Below is a small trained network, with its code and all its weights. Each question gives an input and a target symbol and asks what happens when units are switched off, that is, made to give their printed mean instead of their output.

import numpy as np


def w(rows, s, z=0):
    codes = np.array(rows[::2]) - 128.0
    scale = np.full(codes.shape[1], s)
    scale[-1] = z or s
    return codes * scale


def f(y):
    return np.maximum(y, 0)


def softmax(a):
    e = np.exp(a - a.max(-1, keepdims=True))
    return e / e.sum(-1, keepdims=True)


def log_softmax(a):
    a = a - a.max(-1, keepdims=True)
    return a - np.log(np.exp(a).sum(-1, keepdims=True))


def net(x, mask):
    ids = ['ΓΦΨβζλπσ'.index(c) for c in x.split()]
    T = len(ids)
    res = E[ids] + P[:T]
    r = res
    for j in range(3):
        rows = slice(2 * j, 2 * j + 2)
        q, k, v = (r @ M[0][rows].T for M in (Q, K, V))
        z = softmax(np.where(np.tri(T) > 0, q @ k.T / 2**0.5, -1e9)) @ v
        o = O[0][rows]
        res = res + np.where(mask[j], z, o[:, -1]) @ o[:, :-1]
    y = f(res @ A[0][:, :-1].T + A[0][:, -1])
    res = res + np.where(mask[3:27], y, B[0][:, -1]) @ B[0][:, :-1]
    return log_softmax(res[-1] @ U[:, :-1].T + U[:, -1])


Q, K, V, O, A, B = {}, {}, {}, {}, {}, {}
E = w([
[169,101,143,152,38,78,104,121,140,3,165,151],'Γ',
[157,164,156,84,77,154,80,186,150,132,134,27],'Φ',
[184,95,201,82,177,62,147,181,141,153,106,133],'Ψ',
[126,61,141,141,127,91,99,126,185,105,119,117],'β',
[41,74,81,164,161,25,197,91,104,95,212,73],'ζ',
[154,181,162,165,86,130,137,27,116,20,169,127],'λ',
[176,146,102,64,127,127,95,104,33,119,91,170],'π',
[181,95,86,160,99,139,214,167,103,96,46,96],'σ',
],0.023)
P = w([
[82,122,121,47,110,177,115,158,127,56,34,137],'0',
[121,114,137,105,90,69,139,83,128,232,89,156],'1',
[161,158,108,180,73,130,134,136,90,200,119,134],'2',
[16,124,151,66,100,67,113,79,162,152,56,133],'3',
[159,143,114,136,196,174,87,142,138,131,143,106],'4',
[187,112,100,106,251,168,160,166,67,99,253,155],'5',
[128,105,163,167,169,121,118,79,165,150,98,82],'6',
],0.013)
Q[0] = w([
[31,119,157,201,2,75,141,90,120,175,87,63],'H1',
[66,133,114,55,149,33,192,143,40,177,201,170],'H1',
[45,71,82,180,93,203,159,136,143,116,212,71],'H2',
[185,72,120,85,219,161,138,141,86,107,218,130],'H2',
[175,115,96,93,216,169,131,157,116,101,195,153],'H3',
[45,110,116,98,78,143,131,125,79,150,141,149],'H3',
],0.0094)
K[0] = w([
[28,121,187,16,138,147,132,146,117,3,52,51],'H1',
[142,159,132,112,153,218,68,212,105,120,206,1],'H1',
[119,73,125,240,151,37,175,67,81,90,93,157],'H2',
[202,130,90,150,102,129,114,123,142,207,189,129],'H2',
[241,89,122,249,123,133,122,121,74,195,174,86],'H3',
[140,127,67,202,147,189,155,188,105,79,85,126],'H3',
],0.009)
V[0] = w([
[145,178,166,102,127,150,107,118,87,125,146,88],'H1',
[112,145,139,147,132,93,117,132,167,72,157,209],'H1',
[106,124,158,93,156,113,72,116,120,141,115,113],'H2',
[103,177,120,89,110,120,160,133,102,125,164,12],'H2',
[92,101,84,138,135,161,48,115,109,129,109,141],'H3',
[125,147,85,163,145,83,126,151,79,111,136,201],'H3',
],0.012)
O[0] = w([
[189,107,25,104,152,163,131,86,205,204,63,90,210],'H1',
[130,203,133,164,137,166,67,196,174,46,218,247,149],'H1',
[187,134,81,131,94,28,92,196,101,134,225,114,209],'H2',
[111,19,92,142,62,151,158,72,123,155,217,230,254],'H2',
[79,78,61,52,210,191,196,114,50,33,149,129,49],'H3',
[97,127,193,2,108,111,139,88,234,75,97,210,86],'H3',
],0.0089,0.004)
A[0] = w([
[116,134,103,151,100,159,110,111,234,78,75,98,127],'N1',
[140,95,174,87,116,84,109,56,175,175,78,115,47],'N2',
[162,221,136,107,107,82,151,131,189,157,155,67,158],'N3',
[113,128,201,108,99,161,156,156,107,86,123,92,99],'N4',
[159,161,223,135,114,82,124,132,169,145,136,89,139],'N5',
[170,193,56,96,104,123,134,127,113,150,122,52,163],'N6',
[144,50,68,125,113,96,167,108,179,72,165,70,180],'N7',
[1,95,143,134,156,99,123,185,86,92,146,144,86],'N8',
[133,139,121,84,91,87,113,91,133,112,75,92,204],'N9',
[121,95,126,140,117,185,151,106,170,94,126,31,114],'N10',
[114,143,132,176,113,204,118,44,191,149,160,102,197],'N11',
[177,178,139,129,109,134,205,115,102,104,116,154,138],'N12',
[136,120,195,134,126,94,135,128,183,107,106,72,111],'N13',
[144,145,85,45,142,106,139,157,126,137,127,143,135],'N14',
[102,104,179,155,70,151,81,83,115,119,78,118,130],'N15',
[138,170,195,110,116,91,177,152,166,148,147,136,187],'N16',
[119,125,100,38,56,104,168,83,107,230,114,138,88],'N17',
[70,95,118,141,60,132,158,162,151,111,152,113,118],'N18',
[126,136,146,186,94,192,114,140,165,114,100,130,138],'N19',
[105,69,141,208,116,172,193,180,163,108,119,145,248],'N20',
[155,77,171,170,135,112,109,79,159,122,98,36,69],'N21',
[148,184,137,202,195,157,111,100,65,108,152,72,107],'N22',
[130,171,134,129,130,141,60,117,86,169,112,143,84],'N23',
[42,178,162,143,170,181,109,172,148,97,88,178,5],'N24',
],0.0084,0.0029)
B[0] = w([
[157,157,138,64,181,222,130,168,162,77,60,223,178],'N1',
[157,128,151,145,180,254,52,120,79,82,123,111,201],'N2',
[156,94,119,139,117,92,136,154,206,193,158,180,200],'N3',
[63,94,208,187,75,96,182,167,207,71,188,49,160],'N4',
[139,117,121,208,154,57,215,100,137,151,106,89,210],'N5',
[95,191,112,91,109,128,133,125,144,161,156,107,221],'N6',
[200,165,198,91,134,142,141,126,122,157,163,96,230],'N7',
[144,214,157,93,95,140,151,160,178,103,76,74,167],'N8',
[177,193,167,123,115,164,108,137,92,186,153,178,197],'N9',
[222,139,157,112,105,191,115,149,12,110,136,217,172],'N10',
[91,122,52,88,124,117,59,110,147,153,72,119,184],'N11',
[101,155,169,109,180,105,108,132,207,61,153,70,171],'N12',
[135,154,125,190,60,97,171,100,116,152,51,91,181],'N13',
[76,126,125,139,133,74,147,28,73,191,122,152,179],'N14',
[126,92,146,132,60,83,159,101,180,130,119,192,164],'N15',
[73,104,61,170,134,131,115,87,172,140,168,107,182],'N16',
[98,162,113,201,147,115,91,180,165,67,180,98,251],'N17',
[129,151,69,47,112,131,130,105,153,134,108,120,170],'N18',
[90,68,29,167,154,144,187,176,142,115,121,138,172],'N19',
[68,108,115,41,138,84,78,79,106,79,171,123,186],'N20',
[129,115,100,148,111,116,197,153,86,121,132,204,202],'N21',
[186,99,164,167,93,117,16,161,128,169,107,113,167],'N22',
[133,156,199,61,127,145,101,70,153,160,165,184,158],'N23',
[104,140,176,207,165,131,220,127,81,212,191,201,167],'N24',
],0.0059,0.015)
U = w([
[60,159,129,187,152,169,202,117,68,114,231,183,2],'Γ',
[170,17,107,153,128,140,89,97,11,110,247,163,140],'Φ',
[159,106,60,114,100,15,203,61,157,118,96,112,129],'Ψ',
[106,114,177,122,146,102,90,118,97,32,177,1,126],'β',
[2,38,103,72,74,79,169,19,161,95,189,53,241],'ζ',
[174,82,15,71,113,139,97,113,215,60,96,113,91],'λ',
[236,194,206,15,123,112,135,88,26,123,138,194,169],'π',
[86,97,226,149,32,174,214,31,16,128,134,135,72],'σ',
],0.0042,0.0022)

Each question gives the input, a string of symbols that net reads in full, and the target symbol t.
The units are the heads (2 rows each of Q, K, V and O) and the neurons (one row each of A and B). Each row of codes is followed by its name. A weight is (code - 128) times the scale printed after its matrix; where a second scale follows, it is the last column's (O, A, B and U).
mask holds one flag per unit, heads first, then neurons. A switched-off unit (its flag False) gives its mean, the last column of its rows in O or B, instead of its output. The means were averaged over made-up inputs and are rounded, as every weight is.
A unit's drop is (log p(t) with every unit on - log p(t) with that unit switched off) / (log p(t) with every unit on - log p(t) with every unit switched off).
The circuit of an input: a set's keep is (log p(t) with only the set's units on - log p(t) with every unit switched off) / (log p(t) with every unit on - log p(t) with every unit switched off). Starting from the 12 units with the biggest drops (on a tie, the unit counted first), units are removed one at a time, each time the one whose removal leaves the highest keep (on an exact tie, the one counted first), for as long as the keep stays at least 0.8.
circuit, biggest first: the units of the circuit, biggest drop first
top k neurons: the k neurons with the biggest drops, biggest first
heads that matter: for each layer, one digit per head in row order, 1 if its drop is at least 0.15 and else 0, layers parted by /
input π π Ψ β β λ λ, target β: heads that matter => 101
input π Γ π π β, target Γ: circuit, biggest first => H1; N24
input π Φ λ Φ λ, target Φ: circuit, biggest first => H3; N22
input Ψ Ψ Ψ π Γ Γ, target Ψ: top neuron => N5
input π Ψ Ψ σ Γ Φ Φ, target σ: heads that matter => 100
input λ ζ σ Ψ, target Ψ: circuit, biggest first => H2; N5; H3
input λ ζ λ Φ Γ, target ζ: heads that matter => 110
input σ β π Γ, target σ: heads that matter => 110
input Ψ σ β ζ σ Φ, target β: circuit, biggest first => H1; N4; H2
input λ Φ ζ π ζ σ Γ, target π: heads that matter => 001
input ζ π Φ β π π σ, target β: heads that matter => 101
input β π σ σ Φ λ β, target σ: heads that matter => 100
input π β Φ, target π: top 2 neurons => N10; N9
input Φ λ Γ, target Φ: circuit, biggest first => H3
input ζ Ψ ζ, target ζ: heads that matter => 010
input λ Ψ Ψ Φ Ψ β β, target Φ: heads that matter => 001
input β ζ Ψ Γ β ζ, target ζ: heads that matter => 011
input λ π β Φ, target λ: heads that matter => 100
input ζ π σ β Φ Γ ζ, target Φ: heads that matter => 110
input Φ Φ σ, target Φ: top neuron => N10
input β σ Ψ λ Φ Φ, target Ψ: top 2 neurons => N5; N3
input β ζ ζ Ψ Φ π, target Φ: top 2 neurons => N17; N2
input λ Φ Ψ Ψ, target Φ: top 2 neurons => N2; N17
